In the rows, 128 means zero.
[137  84 133 106 128 131 132 123 123 118 127 114 136 144 105 137 113 131
 147 130  99 107 130 156 114 123 121 118 138 127 109 126 122 130 120 147
  98 139 126 115 149 132 129 131 138 131 130 132 131 147 128 137 198 139
 123  92 139 122 113 144 142 123 114 155 132 111 115 129 138 112 188 132
 136 123 130 128 124 115 134 116 129 142 121 104 105 129  99 136 140 129
 118 124 117 144 135 142 106 133 120 123 117 153 142 139 122 138 120 124
 126 123 196 124 131 143 134 144 139 132 130]  <2>
[140  60 141 126 123 134 105 126 122 117 138 125 118 132  87 132 110 111
 131 122 154 127 124 149 120 107 135 149 130 133 107 129 117 130 125 160
 133 146 139 113 133 112 128 107 117 120 131 155 177 144 132 135 143 126
 101 104 137 144 111 147 135 122 124 115 119 141 106 134 138 121 165 129
 140 131 133 127 139 117 132 119 113 114 130 117 146 154 126 118 129 131
 112 108 115 140 136 142 134 137 112 142 119 158 126 130 134 133 127 116
 144 119 121 121 148 134 111 124 117 115 131]  <6>
[141  79 129 137 127 114  98 124 109  85 105 125 123 140 129 149 110 106
 135 127 105 115 122 149 137 106 114 134 128 141 108 130 126 110 144 157
 134 153 152 109 139 114 120 128 141 103 142 131 162 147 138 129 196 122
 133 119 154 129 136 136 134 116 125  98 110 112  90 127 137 118 176 142
 173 148 126 119 119 116 129 133 131 141 131 116 140 164 121 123 141 128
 118 124 116 118 130 146 136 125 141 125 104 146 124 130 127 132 118 111
 155 134 109 126 125 139 105 117 113 120 132]  <6>
[136  50 146 106 120 113 108 154 144 119 128 115 144 134  75 139  99 115
 123 124  93 116 130 186 112 118 126 137 128 140 108 131 129 113 104 127
 109 152 137 105 183 141 133 112 120 121 148 138 142 154 134 138 197 134
 125 116 146 123 101 141 138 120 114 129 133 121  86 140 139  88 204 139
 131 123 126 105 121 134 136 100 153 133 131 100 119 132 119 157 125 125
 102 129 106 143 129 161 117 131 121 124 104 160 143 148 148 152 127 131
 137 112 149 123 136 173 131 101 127 117 143]  <2>
[121  28 151 128 118 131  94 137 136 121 136 121 123 130  84 120  96 117
 122 118  93 126 130 181  96  98 141 141 142 129 107 124 126 115 105 175
  99 165 139 118 149 129 131 113 134 116 132 131 149 157 132 130 165 125
 125 195 135 144  77 157 136 121 137 146  99 126  91 130 145  85 203 144
 119 126 119 139 108 136 123  91 133 138 131 115 132 140 103 135 135 125
 114 130 126 149 141 140 106 125 116 124  90 166 141 167 144 121 131 119
 124 127 151 119 176 161 120 121 141 125 133]  <2>
[143  28 139 135 106 151  91 129 125 104 109 115 132 121  89 150 105 131
 139 126 124 122 142 170 105 115 126 128 131 125 113 137  95 127 116 157
 122 143 146  96 118 113 140 133 154 118 151 157 149 157 134 127 120 132
 126  98 135 128 103 152 133 112 131 120 115 110  94 138 146  94 219 134
 139 125 110 123 125 113 131 110 122 122 128 115 123 164 118 143 122 125
 107 126 125 138 136 122 115 126 149 129  71 176 131 142 143 141 119  51
 128 130 126 122 130 156 120 109 122 106 141]  <6>
[130  64 136 127 107 143 115 134 126 107 125 127 122 138 117 152 105 141
 142 137 106 122 122 180  87 101 125 117 126 114 108 139 136 109 123 133
 100 147 140  86 134 123 138 133 157 126 148 135 124 159 126 142 174 125
 137 107 139 125 100 154 130 109 126 117 111 119  95 126 147 103 210 132
 144 125 122 127 131 117 128 109 124 117 109 106 111 156 123 149 120 125
 122 129 133 133 143 153  90 130 131 123  82 179 131 120 122 123 132 102
 136 134 157 123 121 163 127 116 122 117 135]  <6>
[130  38 147 123 133 122 110 135 144 129 144 116 123 135  67 139 100 130
 141 119 101 113 124 195  91 120 152 128 142 117  92 129 121 118  96 146
  82 148 122 128 145 127 149 120 135 121 150 141 169 157 132 132 204 130
 126 128 121 131  85 143 136 137 125 141 122 145 105 145 140  94 181 130
 149 131 133 112  91 127 122  84 114 142 130 117 131 124 138 123 115 126
 107 126 133 151 134 136  98 143 103 128  94 154 130 136 129 148 137 122
 127 120 150 132 152 145 106 116 136 136 136]  <2>
[134  83 145 129 127 158 117 135 133 119 135 107 129 134 107 162 106 149
 146 130 112 116 124 191  88  88 140 129 138  85 101 158 123 131 101 119
  71 148 130 105 137 128 138 139 161 128 143 132 159 163 123 111 181 124
 134 106 129 126  95 146 133 120 135 139 125 119 109 136 142 108 169 153
 143 122 123 143 116 132 102 110 127 139 119 130 103 130 120 144 151 125
 136 137 142 141 150 142  78 127 128 105  91 183 120 137 125 132 130  94
 132 125 177 115 141 143 133 124 127 139 132]  <6>
[129  71 132 126 118 141 140 122 122 105 151 118 121 138  93 153 114 132
 149 138  79 130 138 178 102 111 140 107 125 110 105 141 132 124  97 149
  89 159 125 100 108 127 128 129 141 117 146 145 126 156 129 139 215 126
 137 116 133 128 105 119 128 109 133 132 126 120 102 105 137 102 195 130
 146 133 127 143 101 113 128  91 126 137 129 116 123 146 126 134 141 119
 151 122 131 157 139 136 103 128 138 137 114 173 123 127 126 140 122  89
 146 129 149 133 139 167 124 115 120 124 132]  <6>
[140  59 143 113 120 130 111 130 124 106 142 120 128 131 102 151 106 116
 139 133  90  83 130 164 111 112 124 145 130 134 110 135 128 118 126 141
 109 148 136 103 147 115 124 114 137 120 155 150 143 154 136 142 177 121
 128  94 133 120 104 147 141 115 113 125 123 116  88 129 139 101 200 139
 165 136 142 146 118 218 133 113 147 130 124  99 126 139 112 142 124 131
 118 129 126 138 136 147 113 129 116 124 110 163 140 150 139 136 119 115
 129 116 142 113 131 154 119 115 120 121 135]  <6>
[131  57 152 131 120 122  93 129 138 128 137 120 123 135  85 144 101 129
 124 120 103 123 127 199 107 105 148 134 141 114  92 121 129 126 120 165
  99 161 132  89 135 126 156 119 128 128 147 136 159 151 118 130 183 128
 121 126 132 126  82 132 136 142 137 137 123 115 104 128 143  96 178 147
 148 132 121 137  91 125 127 110 132 128 122 130 116 113 124 127 122 119
 105 119 126 161 133 135 118 125 114 120  99 164 141 132 137 131 129  98
 126 107 150 127 144 152 109 124 130 121 131]  <2>
[128  85 136 123 130 135 100 128 120 109 119 112  92 138 107 148 103 113
 155 142 112 115 128 163 115 124 124 123 130 131 128 144 124 119 124 136
 105 132 148 101 132 114 126 121 148 114 132 148 164 145 135 129 190 121
 119 108 137 134 107 143 140 126 120 105 128 128  90 122 126 100 169 131
 165 133 137 123 129 117 117 135 137 152 127 111 141 155 128 123 126 134
 105 113 118 144 145 139 113 129 113 135 123 147 112 131 134 150 121 108
 129 142 129 136 140 123 109 110 107 129 156]  <6>
[134  43 134 121 124 128 109 131 122 112 118 131 127 134 122 124 106 115
 124 116  89 132 125 159 129 110 123 131 157 149 114 134 134 117 138 147
 127 153 138 125 165 128 127 123 127 104 147 121 151 144 121 120 167 128
 109 106 140 109  97 141 118 132 124 134 118 104 101 131 124  99 193 141
 145 126 120 125 124 134 127 121 120 146 124 107 119 141 120 132 132 129
 105 123  99 135 135 147 118 126 119 105  85 143 141 132 134 115 117 128
 142 119 122 106 120 167 128 126 129 127 138]  <2>
[139  30 142  92 117 113 127 145 135 125 131 118 128 136  99 118 116 112
 126 131  69 116 135 146 117 128 129 137 154 145 145 136 131 116 126 131
 107 155 125 138 181 139 115 117 100 110 143 127 130 162 127 120 208 137
 118  99 146 130  97 140 158 126 138 142 136 135  90 132 133  93 199 146
 127 134 129 130 126 129 125  93 122 117 132  87 123 131 107 138 151 123
 110 130 103 132 133 148 126 121 126 103 109 155 155 149 139 146 126 144
 118 122 139 118 139 172 120 122 125 137 149]  <2>
[125  91 125 132 123 135 102 128 115 114 114 130 115 136 146 133 113 124
 131 129 116 128 128 164 134 120 109 123 134 139 108 123 137 111 146 144
 117 154 141 100 139 105 115 132 146 118 141 118 166 137 122 126 170 132
 115 123 143 136 108 134 117 136 130 136 108 116  95 126 134 126 166 124
 162 136 120 123 117 127 122 158 126 138 115 116 121 156 124 132 137 122
  85 123 124 150 161 143 122 115 111 110 107 144 120 130 119 141 115 144
 146 137 118 118 133 136 131 123 144 135 166]  <2>
[144 105 136 115 149 135 115 132 120 106 132 111 120 136 109 144 106 125
 146 127  98 118 128 163 109 108 115 137 135 130 115 139 126 121 123 149
 112 149 138 107 147 139 133 132 135 111 138 144 138 149 126 125 182 125
 135 105 146 112 109 135 142 115 131 126 120 119  91 148 142 103 195 137
 151 117 126 108 121 115 132  98 146 133 111 102 114 155 129 134 133 129
 115 124 117 135 132 145 102 134 118 148 109 156 131 134 124 141 119 115
 131 121 139 124 136 149 119 106 124 127 135]  <6>
[139  75 132 111 130 130  89 128 119 105 138 119 116 137 102 147  78 102
 136 125 121 111 135 162 106 119 136 121 131 145 107 126 123  96 137 145
 130 137 141 105 123 139 133 131 128 137 136 141 151 145 135 124 167 123
 127 124 146 131 103 135 132 115 123 108 121 135 106 129 137 119 158 153
 151 144 151 108 146 115 127 118 127 136 121 125 161 154 131 124 131 134
 117 131 131 138 131 146 133 137 108 132 133 127 114 137 142 144 126 105
 131 117 108 121 140 112 105 102 107 119 127]  <6>
[137  71 142 103 127 121 115 132 127 133 132 113 132 146 107 125 103 124
 133 130  70 129 133 155 115 117 122 129 148 126 102 123 133 132 123 118
  87 157 125 130 195 142 115 139 106 128 149 119 124 158 145 123 228 134
 132  94 137 135  88 138 141 126 130 150 116 113  93 128 120  89 214 136
 126 128 119 139 117 126 121 112 120 137 129 104 101 131 115 145 137 117
 109 132 115 134 128 139 107 133 128  99  99 154 141 144 120 137 133 142
 133 134 161 121 133 184  97 123 123 135 140]  <2>
[117  52 142 142 119 128  92 130 128 106 126 127 127 136  89 155  96 123
 145 110  50 130 131 184 123 109 135 129 136 131  94 136 135 100 126 175
 124 189 144 113 147 123 124 123 136  97 130 118 177 146 169 124 228 142
 115 112 151 122  80 137 132 126 144 127  98 101  76 130 128  93 205 138
 174 132 131 123 115 131 139 132 143 149 115 120 132 154 128 128 136 129
  96 123 128 137 136 144 106 128 115 115  77 142 131 128 143 115 119  87
 148 132 102 117 128 133  95 102 116 140 130]  <6>
[137  90 141 158 125 142  89 108 129 111 126 116  96 138  84 158 114 133
 123 115 140 120 124 183 118  94 133 128 133  97 107 131 129 112 122 142
 108 140 143 100  96 126 152 120 161 128 141 148 176 143 133 131 115 124
 121 117 140 132 106 144 134 127 146 124 113 132 107 159 156 114 182  95
 154 136 133 125 138 115 126 127 130 132 122 140 140 168 126 122 127 133
 125 125 124 147 147 149 108 114 115 130 106 163 113 129 141 120 124 108
 126 150 132 116 151 105 138 116 122 122 152]  <6>
